The symbols move the objects like this.
J183 o J987
J183 g J602
J183 v J907
J183 d J231
J183 p J690
J544 o J360
J544 v J280
J544 d J679
J544 p J561
J544 c J998
J431 o J878
J431 g J474
J431 v J231
J431 d J695
J431 p J987
J54 o J662
J54 v J747
J54 d J510
J54 p J203
J54 c J995
J464 o J902
J464 g J263
J464 v J227
J464 d J744
J464 p J12
J464 c J397
J744 o J443
J744 g J82
J744 v J609
J744 d J657
J744 p J464
J744 c J198
J815 o J378
J815 g J246
J815 v J517
J815 d J988
J815 p J656
J815 c J512
J931 o J502
J931 g J397
J931 v J621
J931 d J690
J931 p J786
J66 o J600
J66 g J382
J66 v J224
J66 d J243
J66 p J956
J66 c J389
J507 o J793
J507 g J988
J507 v J78
J507 d J18
J507 p J512
J507 c J552
J574 o J393
J574 v J64
J574 d J144
J574 p J218
J574 c J994
J601 o J988
J601 g J39
J601 v J516
J601 d J829
J601 p J517
J601 c J78
J182 o J78
J182 g J516
J182 v J884
J182 d J475
J182 p J24
J182 c J773
J218 o J719
J218 v J811
J218 d J574
J218 p J788
J218 c J729
J956 o J563
J956 g J472
J956 v J81
J956 d J66
J956 p J980
J956 c J554
J516 o J601
J516 g J393
J516 v J994
J516 d J541
J516 p J592
J516 c J182
J393 o J39
J393 v J574
J393 d J381
J393 p J719
J393 c J516
J378 o J948
J378 g J127
J378 v J815
J378 d J356
J378 p J526
J378 c J733
J561 o J740
J561 v J401
J561 d J544
J561 p J775
J561 c J731
J733 o J659
J733 g J378
J733 v J512
J733 d J793
J733 p J432
J733 c J758
J78 o J507
J78 g J601
J78 v J182
J78 d J980
J78 p J50
J78 c J387
J381 o J401
J381 v J144
J381 d J203
J381 p J393
J381 c J541
J151 o J400
J151 g J50
J151 v J878
J151 d J387
J151 p J348
J811 o J218
J811 v J127
J811 d J64
J811 p J677
J811 c J948
J847 o J397
J847 g J227
J847 v J563
J847 d J398
J847 p J652
J847 c J621
J907 o J183
J907 g J432
J907 v J924
J907 d J758
J907 p J795
J758 o J231
J758 g J733
J758 v J400
J758 d J596
J758 p J907
J203 o J280
J203 v J665
J203 d J54
J203 p J381
J203 c J859
J936 o J64
J936 v J775
J936 d J740
J936 p J127
J936 c J356
J740 o J960
J740 v J561
J740 d J360
J740 p J936
J740 c J928
J279 o J82
J279 v J679
J279 d J608
J279 p J360
J279 c J609
J270 o J661
J270 g J18
J270 v J831
J270 d J138
J270 p J552
J677 o J788
J677 v J608
J677 d J811
J677 p J82
J677 c J657
J82 o J747
J82 v J279
J82 d J677
J82 p J263
J82 c J744
J231 o J431
J231 g J659
J231 v J758
J231 d J568
J231 p J183
J960 o J144
J960 v J740
J960 d J263
J960 p J64
J960 c J12
J609 o J744
J609 g J279
J609 v J952
J609 d J526
J609 p J227
J609 c J398
J175 o J348
J175 g J375
J175 v J987
J175 d J878
J175 p J691
J902 o J859
J902 g J665
J902 v J464
J902 d J443
J902 p J52
J902 c J556
J356 o J327
J356 g J936
J356 v J988
J356 d J928
J356 p J378
J356 c J793
J924 o J907
J924 g J932
J924 v J348
J924 d J400
J924 p J462
J987 o J175
J987 g J654
J987 v J183
J987 d J431
J987 p J566
J775 o J936
J775 v J39
J775 d J561
J775 p J246
J775 c J988
J831 o J270
J831 g J980
J831 v J188
J831 d J554
J831 p J387
J360 o J263
J360 v J544
J360 d J279
J360 p J740
J360 c J227
J829 o J731
J829 g J401
J829 v J541
J829 d J472
J829 p J601
J829 c J980
J665 o J203
J665 v J263
J665 d J747
J665 p J144
J665 c J902
J731 o J928
J731 g J561
J731 v J829
J731 d J998
J731 p J988
J731 c J18
J50 o J512
J50 g J517
J50 v J24
J50 d J78
J50 p J243
J50 c J151
J659 o J474
J659 g J948
J659 v J733
J659 d J636
J659 p J602
J659 c J231
J280 o J544
J280 v J203
J280 d J662
J280 p J401
J280 c J472
J475 o J980
J475 g J541
J475 v J458
J475 d J81
J475 p J182
J475 c J188
J398 o J198
J398 g J609
J398 v J600
J398 d J432
J398 p J847
J398 c J795
J793 o J636
J793 g J356
J793 v J507
J793 d J652
J793 p J733
J793 c J596
J980 o J18
J980 g J829
J980 v J475
J980 d J956
J980 p J78
J980 c J831
J327 o J994
J327 g J64
J327 v J356
J327 d J12
J327 p J948
J327 c J636
J382 o J952
J382 g J662
J382 v J995
J382 d J841
J382 p J472
J382 c J66
J144 o J381
J144 v J960
J144 d J665
J144 p J574
J144 c J52
J621 o J931
J621 g J847
J621 v J138
J621 d J795
J621 p J661
J568 o J695
J568 g J636
J568 v J596
J568 d J786
J568 p J231
J592 o J517
J592 g J719
J592 v J729
J592 d J516
J592 p J57
J592 c J24
J541 o J829
J541 g J381
J541 v J52
J541 d J859
J541 p J516
J541 c J475
J566 o J691
J566 g J836
J566 v J690
J566 d J987
J566 p J502
J198 o J836
J198 g J744
J198 v J398
J198 d J602
J198 p J397
J198 c J690
J348 o J924
J348 g J243
J348 v J175
J348 d J151
J348 p J389
J786 o J702
J786 g J121
J786 v J661
J786 d J931
J786 p J568
J661 o J786
J661 g J652
J661 v J270
J661 d J621
J661 p J596
J563 o J847
J563 g J998
J563 v J956
J563 d J600
J563 p J18
J563 c J138
J81 o J956
J81 g J859
J81 v J556
J81 d J224
J81 p J475
J81 c J619
J39 o J775
J39 v J393
J39 d J401
J39 p J674
J39 c J601
J988 o J356
J988 g J775
J988 v J601
J988 d J731
J988 p J815
J988 c J507
J719 o J674
J719 v J218
J719 d J393
J719 p J510
J719 c J592
J458 o J475
J458 g J52
J458 v J121
J458 d J556
J458 p J884
J458 c J702
J702 o J188
J702 g J458
J702 v J786
J702 d J502
J702 p J695
J510 o J346
J510 v J788
J510 d J719
J510 p J54
J510 c J57
J389 o J462
J389 g J66
J389 v J691
J389 d J348
J389 p J554
J57 o J841
J57 g J510
J57 v J184
J57 d J592
J57 p J995
J57 c J375
J995 o J382
J995 g J54
J995 v J443
J995 d J57
J995 p J859
J995 c J224
J602 o J654
J602 g J657
J602 v J432
J602 d J659
J602 p J198
J602 c J183
J836 o J224
J836 g J443
J836 v J198
J836 d J654
J836 p J556
J836 c J566
J397 o J556
J397 g J464
J397 v J847
J397 d J198
J397 p J121
J397 c J931
J608 o J677
J608 v J531
J608 d J127
J608 p J279
J608 c J526
J138 o J621
J138 g J563
J138 v J554
J138 d J462
J138 p J270
J188 o J831
J188 g J475
J188 v J702
J188 d J619
J188 p J773
J127 o J811
J127 v J246
J127 d J936
J127 p J608
J127 c J378
J998 o J227
J998 g J544
J998 v J472
J998 d J952
J998 p J731
J998 c J563
J654 o J375
J654 g J184
J654 v J602
J654 d J474
J654 p J836
J654 c J987
J346 o J531
J346 v J510
J346 d J674
J346 p J662
J346 c J841
J552 o J596
J552 g J507
J552 v J387
J552 d J270
J552 p J400
J878 o J151
J878 g J24
J878 v J431
J878 d J773
J878 p J175
J619 o J554
J619 g J81
J619 v J502
J619 d J691
J619 p J188
J224 o J66
J224 g J995
J224 v J836
J224 d J375
J224 p J81
J224 c J691
J18 o J652
J18 g J731
J18 v J980
J18 d J563
J18 p J507
J18 c J270
J636 o J884
J636 g J327
J636 v J793
J636 d J121
J636 p J659
J636 c J568
J502 o J619
J502 g J556
J502 v J931
J502 d J566
J502 p J702
J443 o J995
J443 g J747
J443 v J744
J443 d J184
J443 p J902
J443 c J836
J184 o J57
J184 g J788
J184 v J657
J184 d J729
J184 p J443
J184 c J654
J400 o J758
J400 g J512
J400 v J151
J400 d J552
J400 p J924
J462 o J795
J462 g J600
J462 v J389
J462 d J924
J462 p J138
J690 o J566
J690 g J198
J690 v J795
J690 d J183
J690 p J931
J679 o J279
J679 v J662
J679 d J531
J679 p J544
J679 c J952
J263 o J665
J263 v J360
J263 d J82
J263 p J960
J263 c J464
J596 o J568
J596 g J793
J596 v J552
J596 d J661
J596 p J758
J729 o J592
J729 g J218
J729 v J948
J729 d J994
J729 p J184
J729 c J474
J859 o J472
J859 g J203
J859 v J902
J859 d J995
J859 p J541
J859 c J81
J64 o J574
J64 v J936
J64 d J960
J64 p J811
J64 c J327
J695 o J773
J695 g J884
J695 v J568
J695 d J702
J695 p J431
J472 o J998
J472 g J280
J472 v J859
J472 d J382
J472 p J829
J472 c J956
J932 o J432
J932 g J656
J932 v J243
J932 d J512
J932 p J600
J932 c J924
J952 o J609
J952 g J679
J952 v J382
J952 d J656
J952 p J998
J952 c J600
J121 o J458
J121 g J12
J121 v J652
J121 d J397
J121 p J636
J121 c J786
J531 o J608
J531 v J346
J531 d J246
J531 p J679
J531 c J656
J517 o J815
J517 g J674
J517 v J592
J517 d J601
J517 p J841
J517 c J50
J554 o J138
J554 g J956
J554 v J619
J554 d J389
J554 p J831
J24 o J50
J24 g J592
J24 v J474
J24 d J182
J24 p J375
J24 c J878
J884 o J182
J884 g J994
J884 v J636
J884 d J458
J884 p J474
J884 c J695
J657 o J184
J657 g J677
J657 v J526
J657 d J948
J657 p J744
J657 c J602
J788 o J510
J788 v J677
J788 d J218
J788 p J747
J788 c J184
J12 o J52
J12 g J960
J12 v J928
J12 d J464
J12 p J327
J12 c J121
J691 o J389
J691 g J224
J691 v J566
J691 d J175
J691 p J619
J656 o J526
J656 g J531
J656 v J841
J656 d J815
J656 p J952
J656 c J932
J387 o J552
J387 g J78
J387 v J773
J387 d J831
J387 p J151
J512 o J733
J512 g J815
J512 v J50
J512 d J507
J512 p J932
J512 c J400
J556 o J81
J556 g J902
J556 v J397
J556 d J836
J556 p J458
J556 c J502
J662 o J679
J662 v J54
J662 d J346
J662 p J280
J662 c J382
J52 o J541
J52 g J144
J52 v J12
J52 d J902
J52 p J994
J52 c J458
J928 o J12
J928 g J740
J928 v J731
J928 d J227
J928 p J356
J928 c J652
J994 o J516
J994 g J574
J994 v J327
J994 d J52
J994 p J729
J994 c J884
J401 o J561
J401 v J381
J401 d J280
J401 p J39
J401 c J829
J246 o J127
J246 v J674
J246 d J775
J246 p J531
J246 c J815
J652 o J121
J652 g J928
J652 v J18
J652 d J847
J652 p J793
J652 c J661
J747 o J54
J747 v J82
J747 d J788
J747 p J665
J747 c J443
J795 o J690
J795 g J398
J795 v J462
J795 d J907
J795 p J621
J948 o J729
J948 g J811
J948 v J378
J948 d J327
J948 p J657
J948 c J659
J243 o J932
J243 g J841
J243 v J375
J243 d J50
J243 p J66
J243 c J348
J841 o J656
J841 g J346
J841 v J57
J841 d J517
J841 p J382
J841 c J243
J474 o J24
J474 g J729
J474 v J659
J474 d J884
J474 p J654
J474 c J431
J600 o J398
J600 g J952
J600 v J66
J600 d J932
J600 p J563
J600 c J462
J773 o J387
J773 g J182
J773 v J695
J773 d J188
J773 p J878
J674 o J246
J674 v J719
J674 d J39
J674 p J346
J674 c J517
J227 o J464
J227 g J360
J227 v J998
J227 d J609
J227 p J928
J227 c J847
J432 o J602
J432 g J526
J432 v J932
J432 d J733
J432 p J398
J432 c J907
J375 o J243
J375 g J57
J375 v J654
J375 d J24
J375 p J224
J375 c J175
J526 o J657
J526 g J608
J526 v J656
J526 d J378
J526 p J609
J526 c J432

In the rows, 23 means zero.

The rows follow the links: the fewer symbols apart two objects are, the more alike their rows tend to be.

Each row is also shifted at random along 8 hidden directions that mean nothing.

Some objects, each with a row of numbers:
J733 -> [ 25  25  16  18  19  26  20  14  25  22  21  25  14  23  23  24  23  28  16  26  22  17  27  27  24  23  27  25  26]
J662 -> [ 31  19  32  24  32  21  21  31  21  30  28  28  27  24  20  23  24  19  31  27  24  19  25  21  24  26  20  22  12]
J121 -> [ 23  26  28  30  24  22  19  20  16  23  23  22  26  24  22  22  25  27  24  23  34  28  24  25  25  22  23  21  28]
J393 -> [ 11  22  17  20  21  28  23  21  25  19  25  21  24  28  27  28  26  20  23  19  14  28  22  18  20  17  24  24  18]
J389 -> [ 28  24  29  23  24  26  26  24  28  18  26  20  15  18  21  22  21  24  18  29  19  25  22  25  30  25  21  31  31]
J747 -> [ 18  22  21  20  23  21  26  22  28  25  22  23  23  20  27  23  23  21  28  22  22  27  21  26  20  24  25  28  21]
J66 -> [ 25  24  19  15  25  25  23  20  32  18  17  32  21  19  19  30  23  20  17  26  27  31  20  30  23  25  19  24  27]
J18 -> [ 17  23  19  27  20  16  25  32  22  27  18  23  31  24  26  16  24  25  23  24  31  22  23  22  19  22  20  16  30]
J151 -> [ 23  24  23  18  18  21  28  17  20  21  26  26  17  22  16  24  23  21  19  22  28  27  22  21  23  19  25  23  20]
J815 -> [ 33  19  24  22  25  26  22  26  25  27  26  26  18  25  19  24  23  23  22  26  14  12  28  21  22  25  27  23  15]
J775 -> [ 19  22  13  18  20  27  25  21  32  21  23  20  22  26  27  23  28  24  21  21  14  19  24  21  17  17  25  22  20]
J127 -> [ 26  21  24  25  25  24  18  24  22  29  24  22  25  25  25  24  25  25  25  27  21  16  30  22  23  25  25  23  25]
J263 -> [ 12  21  24  27  30  26  21  23  22  23  25  24  23  23  27  22  25  26  25  25  22  21  26  25  24  27  24  28  21]
J956 -> [ 23  22  23  23  24  26  25  26  26  21  19  27  26  19  23  23  24  23  18  26  26  26  21  23  26  26  19  25  35]
J788 -> [ 32  22  22  25  19  24  28  24  25  27  24  14  29  23  28  24  23  21  31  17  21  22  24  20  23  23  24  24  24]
J561 -> [ 36  18  23  20  21  25  27  24  27  27  25  22  22  24  23  16  30  30  26  24  26  14  23  23  19  23  26  28  24]
J78 -> [ 27  24  24  24  23  31  20  22  20  22  27  22  24  31  21  20  23  29  17  28  19  19  26  21  31  18  23  24  21]
J980 -> [ 35  21  34  26  26  29  22  22  16  21  30  25  19  24  16  23  27  28  21  28  29  27  24  22  28  23  21  27  24]
J227 -> [ 20  21  14  20  21  26  24  14  23  24  24  22  22  25  28  16  28  25  22  21  30  15  21  25  21  19  22  24  21]
J512 -> [ 26  21  23  18  20  16  27  24  25  28  20  28  19  20  18  19  22  25  21  29  28  22  26  27  20  25  26  22  31]
J183 -> [ 18  28  22  25  21  17  25  26  23  26  21  21  24  21  25  19  19  25  24  23  24  19  24  25  26  26  24  21  23]
J608 -> [ 26  22  21  25  25  22  19  25  26  24  20  22  26  23  25  31  24  19  26  22  21  24  27  23  21  26  21  18  26]
J203 -> [ 22  20  23  20  25  25  25  25  25  25  26  26  23  23  25  18  25  25  27  23  20  16  20  22  23  25  24  30  15]
J231 -> [ 13  27  23  22  24  15  23  24  22  25  16  29  25  20  19  26  18  22  21  22  28  28  24  26  21  27  25  16  26]
J531 -> [ 26  20  20  24  22  25  25  25  25  23  25  17  23  23  26  24  26  20  25  25  20  22  28  23  23  22  22  25  26]
J400 -> [ 30  24  19  20  20  21  26  26  25  27  24  27  19  25  20  16  20  26  20  23  19   8  24  23  22  24  26  21  12]
J601 -> [ 21  22  22  19  20  20  27  26  25  27  23  24  29  26  22  23  26  21  25  22  25  27  23  18  18  17  23  19  23]
J382 -> [ 30  21  26  23  29  25  22  24  20  24  27  25  27  25  21  27  24  18  24  27  28  27  23  24  26  22  18  22  19]
J401 -> [ 15  20  19  22  23  27  23  24  25  22  23  24  24  25  25  21  29  28  23  28  23  25  25  23  23  22  23  27  25]
J948 -> [ 27  24  25  24  25  27  20  13  20  23  24  22  22  24  22  30  23  23  22  22  23  24  28  24  25  23  28  23  24]
J517 -> [ 15  21  21  21  20  22  26  25  18  29  24  22  27  27  24  16  23  26  24  32  25  20  30  22  28  21  24  26  26]
J24 -> [ 20  25  18  20  16  23  25  25  25  23  18  24  27  23  24  27  19  19  22  21  17  26  23  18  24  23  24  20  26]
J50 -> [ 32  23  22  22  22  24  21  23  17  25  18  29  32  26  19  30  21  17  20  24  29  28  26  19  25  21  20  14  23]
J566 -> [ 25  27  18  16  24  22  23  20  30  21  18  33  21  21  21  25  18  23  20  19  22  21  17  29  21  26  24  21  12]
J574 -> [ 18  23  19  23  25  27  18  22  24  24  19  25  30  27  25  28  23  25  23  23  21  29  25  25  22  22  26  20  24]
J654 -> [ 19  27  20  24  22  19  24  26  22  23  18  24  27  22  25  25  18  21  26  22  22  27  24  25  23  26  24  21  21]
J600 -> [ 22  22  21  23  17  16  31  25  27  24  21  16  25  18  27  19  24  16  23  22  29  28  21  23  20  18  19  21  36]
J443 -> [ 33  25  17  21  25  30  20  20  26  26  18  25  31  26  28  23  19  25  25  24  23  18  22  30  28  26  24  23  19]
J526 -> [ 28  24  25  27  25  21  20  29  23  27  26  17  23  24  26  25  22  21  28  24  15  15  29  21  25  26  20  21  19]
J952 -> [ 26  21  16  20  24  25  23  20  25  24  23  24  23  25  26  20  24  22  22  28  27  20  23  29  23  21  20  23  22]
J554 -> [ 24  23  25  24  21  24  25  18  16  20  22  24  25  22  22  20  24  23  19  27  37  31  21  26  28  21  19  24  36]
J397 -> [ 19  24  32  28  26  17  26  26  19  29  27  22  23  22  23  13  22  27  27  23  29  14  22  24  25  26  24  27  20]
J360 -> [ 20  20  24  25  27  25  22  21  25  24  27  21  17  22  26  19  27  26  23  27  23  18  25  25  23  26  25  30  27]

In each set, the symbols that take the first to the second take the third to the fourth, perhaps in another order. Give the fourth.
Answers are names.
[ 25  21  27  21  22  25  26  22  23  24  31  21  20  27  20  18  27  27  23  27  21  20  24  20  24  18  26  28  19]
to [ 24  21  17  20  22  28  23  16  26  16  20  26  14  21  20  30  24  21  13  25  19  29  26  26  22  23  25  23  30]
as [ 22  26  17  30  21  28  17  23  21  20  22  17  27  28  29  21  25  27  19  21  22  19  25  22  26  21  20  20  29]
to J568

[ 14  18  23  17  19  21  33  21  29  22  27  20  13  18  22  21  28  23  24  25  19  26  25  22  19  21  28  33  28]
to [ 22  21  23  17  21  18  26  24  19  30  24  29  26  25  20  22  21  22  28  25  24  22  22  20  21  23  26  23  14]
as [ 22  25  26  28  25  20  22  30  20  21  19  27  30  23  23  27  21  22  26  16  25  30  19  21  20  24  23  17  21]
to J786

[  7  25  24  30  28  22  20  30  25  18  21  21  25  22  27  29  25  24  23  19  17  29  25  21  20  27  23  20  26]
to [ 22  21  24  27  22  22  25  25  20  27  24  19  30  24  27  20  27  24  30  20  27  27  23  21  21  21  24  24  27]
as [ 21  23  21  23  25  31  21  23  25  15  21  28  22  22  25  29  22  21  18  20  17  26  18  21  27  26  21  26  22]
to J472

[ 27  24  26  22  30  24  17  20  23  24  23  27  17  19  19  27  22  29  24  29  24  21  29  32  26  32  27  28  21]
to [ 25  20  21  24  28  25  18  26  21  24  21  27  24  26  21  30  22  19  20  26  19  24  29  21  22  25  23  16  24]
as [ 35  24  38  28  25  18  24  23  18  23  29  21  16  20  17  19  25  25  25  23  30  22  20  21  23  24  24  25  27]
to J554

[ 21  24  19  22  20  22  27  21  22  21  26  20  20  24  25  15  21  22  19  23  26  19  21  25  25  18  20  23  18]
to [ 22  23  22  19  19  20  28  22  22  25  24  26  17  23  20  15  20  26  20  27  24  15  24  25  22  21  26  24  19]
as [ 12  24  14  20  20  23  23  26  26  20  17  29  30  25  27  25  26  25  23  19  23  29  19  21  19  22  22  21  21]
to J995

[ 20  27  19  22  23  20  19  19  18  26  22  26  23  25  24  14  19  27  21  29  33  17  23  31  27  22  20  21  19]
to [ 28  24  29  29  25  25  23  21  23  23  23  18  25  21  25  22  24  24  22  20  28  21  22  23  26  26  22  25  31]
as [ 20  21  28  22  25  17  26  19  24  26  30  19  14  21  24  16  26  23  27  26  27  19  22  27  21  22  23  30  21]
to J263

[ 19  27  23  22  19  19  26  20  23  24  22  22  20  21  21  21  20  25  21  22  23  20  25  25  24  24  28  22  24]
to [ 30  23  19  17  18  25  25  15  20  23  24  24  21  23  23  27  24  20  27  21  27  29  22  24  24  21  23  27  20]
as [ 29  21  27  24  25  23  23  24  22  21  26  23  19  26  18  24  24  22  20  24  19  24  23  20  20  19  24  19  19]
to J811

[ 24  25  18  28  19  27  22  22  22  21  25  16  23  29  27  17  26  27  21  19  21  14  23  19  25  18  21  21  20]
to [ 31  21  34  27  32  26  21  22  26  24  24  24  20  18  21  26  25  26  25  24  26  23  23  27  24  30  25  30  31]
as [ 29  20  20  24  20  24  26  22  25  19  24  21  23  23  22  26  31  19  22  15  27  30  20  19  15  18  21  19  27]
to J360

[ 25  26  22  26  29  32  18  18  26  20  22  24  21  23  25  23  22  30  16  24  21  16  24  29  29  28  24  27  23]
to [ 21  25  16  20  27  27  20  24  26  20  19  30  26  24  24  26  20  21  18  28  22  24  23  28  28  25  17  21  20]
as [ 19  20  26  20  21  19  29  29  29  25  26  20  24  22  22  24  28  20  27  21  19  26  23  17  16  20  25  24  25]
to J960

[ 36  24  27  26  21  27  23  20  19  23  28  19  20  28  19  17  23  26  19  25  23  18  23  22  28  18  24  23  21]
to [ 29  23  24  20  19  22  27  20  22  24  25  25  14  22  18  18  22  26  19  27  25  18  24  24  24  22  27  25  23]
as [ 25  20  26  25  24  23  21  20  23  25  28  18  20  25  23  23  28  23  25  23  23  24  24  21  19  19  25  25  26]
to J127

[ 25  26  18  24  25  22  18  20  19  26  18  25  30  23  24  29  21  21  26  23  31  27  28  28  24  25  22  16  23]
to [ 23  24  23  24  19  24  25  16  17  30  28  15  25  27  25  16  23  28  27  24  27  15  30  23  27  20  29  27  22]
as [ 35  24  28  25  20  24  27  25  23  25  25  20  24  23  22  24  19  22  25  17  14  16  23  18  25  25  28  23  18]
to J884

[ 20  22  21  24  27  19  18  21  16  28  24  26  24  25  23  23  25  23  28  27  30  22  28  27  21  24  22  21  17]
to [ 24  18  25  22  27  23  26  25  26  24  23  27  25  20  23  24  27  20  25  24  26  26  22  22  21  25  22  26  28]
as [  9  25  27  27  28  14  20  28  21  23  24  23  20  20  23  23  20  17  24  25  24  26  21  25  21  24  19  19  20]
to J980

[ 26  23  17  18  18  18  25  15  22  25  27  21  15  23  23  21  26  20  27  19  28  18  23  25  18  19  24  24  13]
to [ 27  23  22  25  22  25  17  19  20  24  20  21  25  24  23  30  24  20  23  23  24  26  28  22  22  23  23  18  32]
as [ 22  26  23  25  20  24  23  26  24  23  20  20  31  26  24  24  19  24  22  19  19  26  22  21  23  21  26  19  26]
to J458

[ 22  21  17  19  22  28  28  19  23  21  23  27  22  25  22  19  25  24  19  22  28  20  19  23  25  20  20  24  17]
to [ 31  25  30  23  25  26  21  21  23  25  25  26  21  24  18  20  20  32  23  25  19  19  22  26  25  25  30  27  18]
as [ 27  28  26  20  22  18  24  21  24  27  22  26  23  24  17  18  21  29  22  22  29  17  21  26  22  23  28  21  18]
to J924

[ 28  26  22  19  20  20  24  19  25  30  21  26  24  23  20  19  20  28  23  22  26  12  25  25  23  26  29  22  17]
to [ 20  25  22  22  18  23  27  18  20  20  22  20  21  22  23  26  21  21  22  19  21  28  23  22  24  21  28  25  25]
as [ 28  25  23  16  22  23  23  17  36  23  19  27  18  18  19  27  27  29  22  20  22  24  22  27  17  26  31  27  31]
to J994

[ 30  21  23  23  24  25  20  20  19  21  23  29  20  24  18  20  27  29  19  28  34  25  22  28  22  22  23  23  27]
to [ 29  23  25  28  26  30  19  25  26  22  24  19  24  23  25  27  27  27  24  20  17  20  26  22  24  26  25  25  25]
as [ 27  24  23  23  24  23  24  27  27  21  19  28  21  20  22  22  21  22  18  22  23  19  20  24  23  25  20  20  26]
to J464

[ 25  19  24  22  27  22  21  19  18  24  26  29  19  25  17  27  25  19  22  26  25  25  26  23  20  22  24  19  18]
to [ 19  24  24  25  24  19  21  33  31  25  21  19  28  24  25  27  23  21  24  19  11  18  24  17  16  24  23  17  25]
as [ 22  20  28  27  24  28  23  13  16  23  30  13  22  25  24  26  27  21  25  23  27  30  30  21  25  19  26  27  29]
to J574

[ 21  23  20  18  22  26  21  20  21  25  22  29  23  25  23  25  21  25  22  27  19  23  25  24  26  24  26  26  20]
to [ 29  21  20  19  18  29  26  21  28  24  21  22  26  24  22  27  25  22  20  25  20  23  27  20  26  22  24  24  32]
as [ 27  25  26  20  21  22  22  14  25  24  24  24  19  22  18  21  25  30  21  23  30  24  22  28  22  21  30  25  24]
to J884

